Below is a small trained network, with its code and all its weights. Each question gives an input and a class and asks what happens when units are switched off, that is, made to give their printed mean instead of their output.

import numpy as np


def w(rows, s, z=0):
    codes = np.array(rows[::2]) - 128.0
    scale = np.full(codes.shape[1], s)
    scale[-1] = z or s
    return codes * scale


def f(y):
    return np.maximum(y, 0)


def log_softmax(a):
    a = a - a.max(-1, keepdims=True)
    return a - np.log(np.exp(a).sum(-1, keepdims=True))


def net(x, mask):
    res = np.array(x, float).reshape(1, 3) / 4 @ E
    y = f(res @ A[0][:, :-1].T + A[0][:, -1])
    res = res + np.where(mask, y, B[0][:, -1]) @ B[0][:, :-1]
    return log_softmax(res[-1] @ U[:, :-1].T + U[:, -1])


A, B = {}, {}
E = w([
[95,192,90,159,95,255,194,190,125],'x0',
[145,156,15,90,238,158,188,76,161],'x1',
[62,254,223,137,216,133,15,128,92],'x2',
],0.011)
A[0] = w([
[108,85,66,73,122,116,154,117,110,136],'N0',
[81,154,93,187,116,238,131,185,110,81],'N1',
[161,57,103,127,85,133,117,93,209,101],'N2',
[186,79,119,105,96,99,166,102,148,89],'N3',
[134,94,121,126,49,177,249,143,137,108],'N4',
[121,191,126,108,165,112,97,121,78,253],'N5',
[140,117,98,102,165,61,119,151,88,80],'N6',
[172,165,74,61,225,145,150,66,162,114],'N7',
[126,48,161,94,154,35,65,36,152,102],'N8',
[128,75,113,121,106,112,155,175,179,49],'N9',
[130,109,177,129,4,85,68,195,70,95],'N10',
[154,122,137,97,137,76,90,36,115,91],'N11',
[47,177,181,134,199,116,123,101,92,18],'N12',
],0.011,0.012)
B[0] = w([
[111,123,138,143,158,98,112,100,169,196],'N0',
[79,97,93,91,104,180,80,143,70,215],'N1',
[111,152,132,92,160,85,116,100,141,206],'N2',
[69,172,175,119,106,92,120,111,116,203],'N3',
[104,111,140,101,186,108,93,104,120,250],'N4',
[89,69,104,122,147,46,194,104,158,254],'N5',
[128,149,93,129,146,155,81,176,106,154],'N6',
[200,156,171,247,151,173,95,143,151,227],'N7',
[90,81,94,98,109,203,98,161,75,254],'N8',
[126,193,161,126,120,111,93,103,121,169],'N9',
[215,132,180,185,185,157,126,126,192,244],'N10',
[110,117,99,127,58,165,69,135,99,193],'N11',
[104,253,167,102,168,82,47,64,142,192],'N12',
],0.012,0.015)
U = w([
[61,184,150,92,168,4,111,109,129,79],'0',
[223,157,158,214,159,174,122,145,147,100],'1',
[57,131,97,80,111,227,100,156,80,101],'2',
[90,59,101,150,143,36,199,128,148,252],'3',
[133,138,91,108,83,88,213,174,104,100],'4',
[199,153,87,83,50,120,249,141,125,98],'5',
],0.012,0.018)

Each question gives the input, the list of numbers given to net, and the class t.
The units are the neurons (one row each of A and B). Each row of codes is followed by its name. A weight is (code - 128) times the scale printed after its matrix; where a second scale follows, it is the last column's (A, B and U).
mask holds one flag per neuron, in row order. A switched-off neuron (its flag False) gives its mean, the last column of its row in B, instead of its output. The means were averaged over made-up inputs and are rounded, as every weight is.
A unit's drop is (log p(t) with every unit on - log p(t) with that unit switched off) / (log p(t) with every unit on - log p(t) with every unit switched off).
The circuit of an input: a set's keep is (log p(t) with only the set's units on - log p(t) with every unit switched off) / (log p(t) with every unit on - log p(t) with every unit switched off). Starting from the 12 units with the biggest drops (on a tie, the unit counted first), units are removed one at a time, each time the one whose removal leaves the highest keep (on an exact tie, the one counted first), for as long as the keep stays at least 0.8.
circuit, biggest first: the units of the circuit, biggest drop first
unit that matters most: the unit with the biggest drop
k most important neurons: the k neurons with the biggest drops, biggest first
drop of u: that unit's drop, to one decimal
input [2,-2,0], class 3: unit that matters most : N7
input [-1,-3,-1], class 3: 2 most important neurons : [N7 N12]
input [2,2,-2], class 3: circuit, biggest first : [N8 N12]
input [4,-1,-4], class 0: 2 most important neurons : [N8 N4]
input [-8,-1,-8], class 0: 2 most important neurons : [N2 N3]
input [-7,-5,-4], class 2: 2 most important neurons : [N8 N7]
input [2,-3,0], class 3: circuit, biggest first : [N8 N12]
input [8,-5,8], class 0: 2 most important neurons : [N12 N8]
input [-7,-6,5], class 2: 3 most important neurons : [N8 N7 N11]
input [-7,-7,-7], class 0: 3 most important neurons : [N3 N2 N7]
input [5,5,-3], class 1: 2 most important neurons : [N7 N8]
input [4,-2,-5], class 0: 2 most important neurons : [N8 N4]
input [1,1,-1], class 3: 2 most important neurons : [N10 N12]
input [7,-1,-7], class 0: circuit, biggest first : [N4]
input [-8,7,7], class 2: 3 most important neurons : [N8 N11 N10]
input [-7,5,6], class 2: drop of N8 : 1.1
input [-4,-8,6], class 1: drop of N10 : 1.8
input [4,-5,3], class 1: drop of N8 : 0.6
